Here is a tiny trained network, its code and every weight. The questions are about switching its units off for an input and a class, where a switched-off unit gives its printed mean instead of its output.

import numpy as np


def w(rows, s, z=0):
    codes = np.array(rows[::2]) - 128.0
    scale = np.full(codes.shape[1], s)
    scale[-1] = z or s
    return codes * scale


def f(y):
    return y / 2 * (1 + np.tanh(0.7978845608 * (y + 0.044715 * y**3)))


def log_softmax(a):
    a = a - a.max(-1, keepdims=True)
    return a - np.log(np.exp(a).sum(-1, keepdims=True))


def net(x, mask):
    res = np.array(x, float).reshape(1, 7) / 4 @ E
    y = f(res @ A[0][:, :-1].T + A[0][:, -1])
    res = res + np.where(mask, y, B[0][:, -1]) @ B[0][:, :-1]
    return log_softmax(res[-1] @ U[:, :-1].T + U[:, -1])


A, B = {}, {}
E = w([
[156,112,54,133,180,190,133,146,115,82],'x0',
[51,50,213,118,143,95,94,154,101,32],'x1',
[109,83,72,65,215,103,204,82,121,80],'x2',
[155,56,129,163,82,238,201,176,165,87],'x3',
[142,161,162,12,105,106,102,231,173,62],'x4',
[107,117,226,137,82,155,130,152,139,69],'x5',
[137,205,138,132,77,143,160,142,112,2],'x6',
],0.0093)
A[0] = w([
[124,87,155,70,158,104,142,99,144,112,1],'N0',
[149,159,36,116,139,170,165,141,130,75,239],'N1',
[129,244,175,123,95,90,56,186,133,95,110],'N2',
[139,176,120,191,107,189,79,104,123,155,138],'N3',
[118,85,54,148,227,107,24,140,76,93,148],'N4',
[166,149,177,109,127,170,113,185,139,127,104],'N5',
[165,132,66,67,152,234,142,229,169,113,153],'N6',
[99,90,107,147,137,114,163,95,146,103,11],'N7',
[130,228,94,137,137,110,136,85,110,29,143],'N8',
[149,235,69,117,135,92,129,60,125,254,156],'N9',
],0.015,0.0045)
B[0] = w([
[113,101,126,175,122,153,133,109,120,143,151],'N0',
[164,30,94,167,131,175,159,117,95,91,193],'N1',
[121,183,229,72,73,108,150,131,111,106,197],'N2',
[108,109,141,183,101,151,132,135,111,196,181],'N3',
[37,68,95,154,182,111,95,105,188,143,196],'N4',
[102,135,136,125,112,84,102,145,109,98,165],'N5',
[151,90,41,146,120,136,105,245,115,4,210],'N6',
[168,116,174,87,97,108,180,99,113,165,147],'N7',
[68,104,160,77,127,81,54,209,156,70,183],'N8',
[131,164,21,95,204,80,127,98,210,163,251],'N9',
],0.014,0.027)
U = w([
[214,206,140,135,153,135,115,111,74,139,1],'0',
[158,117,104,248,91,166,145,156,95,152,167],'1',
[70,116,177,163,123,94,137,83,130,156,245],'2',
[178,119,117,117,129,135,200,107,103,112,29],'3',
[116,135,83,118,168,77,120,122,174,135,155],'4',
[153,232,120,146,96,94,117,134,148,204,71],'5',
[188,206,138,102,153,175,96,84,96,139,12],'6',
[109,150,149,95,90,89,113,166,125,95,169],'7',
],0.013,0.0055)

Each question gives the input, the list of numbers given to net, and the class t.
The units are the neurons (one row each of A and B). Each row of codes is followed by its name. A weight is (code - 128) times the scale printed after its matrix; where a second scale follows, it is the last column's (A, B and U).
mask holds one flag per neuron, in row order. A switched-off neuron (its flag False) gives its mean, the last column of its row in B, instead of its output. The means were averaged over made-up inputs and are rounded, as every weight is.
A unit's drop is (log p(t) with every unit on - log p(t) with that unit switched off) / (log p(t) with every unit on - log p(t) with every unit switched off).
The circuit of an input: a set's keep is (log p(t) with only the set's units on - log p(t) with every unit switched off) / (log p(t) with every unit on - log p(t) with every unit switched off). Starting from all 10 units, units are removed one at a time, each time the one whose removal leaves the highest keep (on an exact tie, the one counted first), for as long as the keep stays at least 0.8.
circuit, biggest first: the units of the circuit, biggest drop first
top k neurons: the k neurons with the biggest drops, biggest first
drop of u: that unit's drop, to one decimal
input [1,7,-3,4,-6,1,-7], class 2: top 2 neurons => (N9 N6)
input [3,-6,-6,4,-1,2,-7], class 1: top neuron => (N3)
input [3,8,-5,2,-8,-5,2], class 2: circuit, biggest first => (N6 N9)
input [-1,4,4,2,-4,1,5], class 7: top 2 neurons => (N9 N8)
input [-3,-3,5,8,-6,1,4], class 1: top 2 neurons => (N9 N2)
input [-3,1,-8,-6,-1,0,5], class 7: top 2 neurons => (N2 N8)
input [4,-7,-8,0,-3,3,-3], class 5: top 4 neurons => (N3 N9 N4 N1)
input [-4,-4,-8,-8,3,1,5], class 5: top 4 neurons => (N9 N6 N3 N1)
input [-5,5,7,3,-4,-5,6], class 2: circuit, biggest first => (N9 N6)
input [7,2,-4,4,5,3,-1], class 7: top 2 neurons => (N5 N3)
input [3,6,-4,8,-6,8,-3], class 1: top 2 neurons => (N9 N2)
input [2,4,-7,-7,-7,8,-1], class 2: top 2 neurons => (N6 N9)
input [1,-8,-5,-4,0,4,8], class 7: top 2 neurons => (N8 N2)
input [7,-5,7,6,4,-8,6], class 1: circuit, biggest first => (N1)
input [-7,4,-8,-2,-5,4,1], class 2: top 4 neurons => (N6 N9 N3 N8)
input [4,2,-8,8,8,-6,4], class 7: drop of N2 => 1.1
input [-3,-7,-4,-6,-5,2,4], class 5: drop of N1 => 0.3
input [0,3,-8,6,-3,-3,6], class 1: drop of N3 => 0.3
